Below are the code and all the weights of a small trained network. Each question names an input and a class and asks about switching units off, where a switched-off unit gives its printed mean instead of its output.

import numpy as np


def w(rows, s, z=0):
    codes = np.array(rows[::2]) - 128.0
    scale = np.full(codes.shape[1], s)
    scale[-1] = z or s
    return codes * scale


def norm(h):
    return h / np.sqrt((h * h).mean(-1, keepdims=True) + 1e-5)


def f(y):
    return y / 2 * (1 + np.tanh(0.7978845608 * (y + 0.044715 * y**3)))


def log_softmax(a):
    a = a - a.max(-1, keepdims=True)
    return a - np.log(np.exp(a).sum(-1, keepdims=True))


def net(x, mask):
    res = np.array(x, float).reshape(1, 6) / 4 @ E
    u = 0
    for l in range(2):
        y = f(norm(res) @ A[l][:, :-1].T + A[l][:, -1])
        res = res + np.where(mask[u : u + 15], y, B[l][:, -1]) @ B[l][:, :-1]
        u += 15
    return log_softmax(norm(res)[-1] @ U[:, :-1].T + U[:, -1])


A, B = {}, {}
E = w([
[134,95,222,149,176],'x0',
[88,28,142,87,152],'x1',
[123,129,136,127,122],'x2',
[144,8,117,176,113],'x3',
[164,119,114,118,147],'x4',
[115,140,68,145,165],'x5',
],0.011)
A[0] = w([
[75,31,65,63,85,158],'L0N1',
[125,114,93,36,190,156],'L0N2',
[45,107,183,158,219,61],'L0N3',
[77,94,142,52,137,191],'L0N4',
[87,242,83,69,110,253],'L0N5',
[118,123,129,188,37,161],'L0N6',
[155,65,156,209,182,153],'L0N7',
[210,74,72,71,240,235],'L0N8',
[113,161,133,181,196,203],'L0N9',
[198,203,177,144,125,106],'L0N10',
[150,88,67,158,237,153],'L0N11',
[89,103,137,97,192,93],'L0N12',
[142,254,159,176,200,142],'L0N13',
[105,30,65,34,58,125],'L0N14',
[104,104,183,89,166,95],'L0N15',
],0.0092,0.0032)
B[0] = w([
[2,141,181,217,125,206],'L0N1',
[118,118,139,62,129,165],'L0N2',
[185,165,92,38,125,163],'L0N3',
[62,147,99,77,163,174],'L0N4',
[120,20,193,78,79,254],'L0N5',
[212,131,51,92,156,166],'L0N6',
[148,189,147,77,43,193],'L0N7',
[53,146,152,151,98,199],'L0N8',
[140,201,198,101,133,167],'L0N9',
[61,113,127,230,162,183],'L0N10',
[149,100,177,107,65,176],'L0N11',
[152,161,147,111,211,146],'L0N12',
[110,203,175,209,60,219],'L0N13',
[52,147,145,229,145,202],'L0N14',
[139,211,81,22,142,154],'L0N15',
],0.0068,0.0073)
A[1] = w([
[176,198,176,107,85,116],'L1N1',
[149,75,154,125,145,175],'L1N2',
[135,161,155,71,196,4],'L1N3',
[78,133,111,27,147,90],'L1N4',
[115,176,83,139,77,151],'L1N5',
[110,106,165,76,162,9],'L1N6',
[124,146,82,101,253,175],'L1N7',
[61,158,121,126,103,116],'L1N8',
[159,129,106,151,38,223],'L1N9',
[71,88,109,105,147,221],'L1N10',
[187,140,160,115,99,201],'L1N11',
[122,125,113,131,80,207],'L1N12',
[107,95,115,186,111,193],'L1N13',
[112,167,187,129,123,27],'L1N14',
[191,101,59,142,115,4],'L1N15',
],0.014,0.002)
B[1] = w([
[141,147,117,139,14,255],'L1N1',
[131,104,216,23,71,138],'L1N2',
[109,216,39,156,207,162],'L1N3',
[125,121,142,68,204,201],'L1N4',
[172,73,117,59,189,191],'L1N5',
[98,149,111,71,235,165],'L1N6',
[183,165,128,65,116,137],'L1N7',
[223,55,146,128,67,212],'L1N8',
[246,111,2,103,177,235],'L1N9',
[90,121,205,94,73,192],'L1N10',
[151,116,45,114,75,193],'L1N11',
[147,85,135,106,255,181],'L1N12',
[159,201,131,178,181,197],'L1N13',
[86,79,150,133,136,204],'L1N14',
[91,26,71,183,157,149],'L1N15',
],0.0076,0.0077)
U = w([
[247,118,106,150,70,179],'0',
[90,129,200,228,84,253],'1',
[55,64,228,94,164,136],'2',
[93,209,184,73,198,14],'3',
[203,61,58,221,182,52],'4',
],0.012,0.0054)

Each question gives the input, the list of numbers given to net, and the class t.
The units are the neurons (one row each of A and B). Each row of codes is followed by its name. A weight is (code - 128) times the scale printed after its matrix; where a second scale follows, it is the last column's (A, B and U).
mask holds one flag per neuron, layer by layer. A switched-off neuron (its flag False) gives its mean, the last column of its row in B, instead of its output. The means were averaged over made-up inputs and are rounded, as every weight is.
A unit's drop is (log p(t) with every unit on - log p(t) with that unit switched off) / (log p(t) with every unit on - log p(t) with every unit switched off).
The circuit of an input: a set's keep is (log p(t) with only the set's units on - log p(t) with every unit switched off) / (log p(t) with every unit on - log p(t) with every unit switched off). Starting from the 12 units with the biggest drops (on a tie, the unit counted first), units are removed one at a time, each time the one whose removal leaves the highest keep (on an exact tie, the one counted first), for as long as the keep stays at least 0.8.
units of the circuit, in order: the units of the circuit, biggest drop first
top k neurons: the k neurons with the biggest drops, biggest first
k most important neurons of layer l: the k neurons of layer l with the biggest drops, biggest first
drop when u is switched off: that unit's drop, to one decimal
input [-2,-1,-7,1,-3,2], class 4: units of the circuit, in order : (L1N1)
input [-1,-6,3,1,3,-2], class 4: units of the circuit, in order : (L0N10; L0N7; L1N10)
input [6,0,-7,7,4,-4], class 0: units of the circuit, in order : (L0N7; L0N5; L0N10)
input [-1,-7,7,1,-7,6], class 4: top 2 neurons : (L1N9; L0N7)
input [8,0,0,-6,6,-5], class 1: units of the circuit, in order : (L0N13; L1N4)
input [7,2,-5,-6,-3,-3], class 3: units of the circuit, in order : (L1N3; L0N15)
input [-7,7,2,8,-3,-6], class 1: units of the circuit, in order : (L0N14; L0N1)
input [-4,4,0,-1,8,-2], class 2: 2 most important neurons of layer 0 : (L0N2; L0N13)
input [2,2,-4,3,5,4], class 2: top 3 neurons : (L0N13; L1N1; L0N10)
input [-2,-5,8,1,-6,1], class 4: top 2 neurons : (L1N9; L0N7)
input [-7,1,-5,-6,2,-5], class 2: 2 most important neurons of layer 0 : (L0N5; L0N7)
input [-8,1,-4,-3,-6,-5], class 2: 2 most important neurons of layer 0 : (L0N5; L0N13)
input [4,-1,5,1,2,-1], class 0: top 2 neurons : (L0N7; L0N1)
input [6,-2,-5,-5,1,6], class 1: units of the circuit, in order : (L0N13)
input [6,7,3,-7,2,3], class 3: drop when L1N3 is switched off : 0.1
input [-4,2,7,0,8,-2], class 2: 2 most important neurons of layer 0 : (L0N2; L0N13)
input [2,-1,2,-3,7,-3], class 1: drop when L0N10 is switched off : 0.2
input [4,-8,2,-4,4,6], class 1: drop when L0N10 is switched off : 0.2
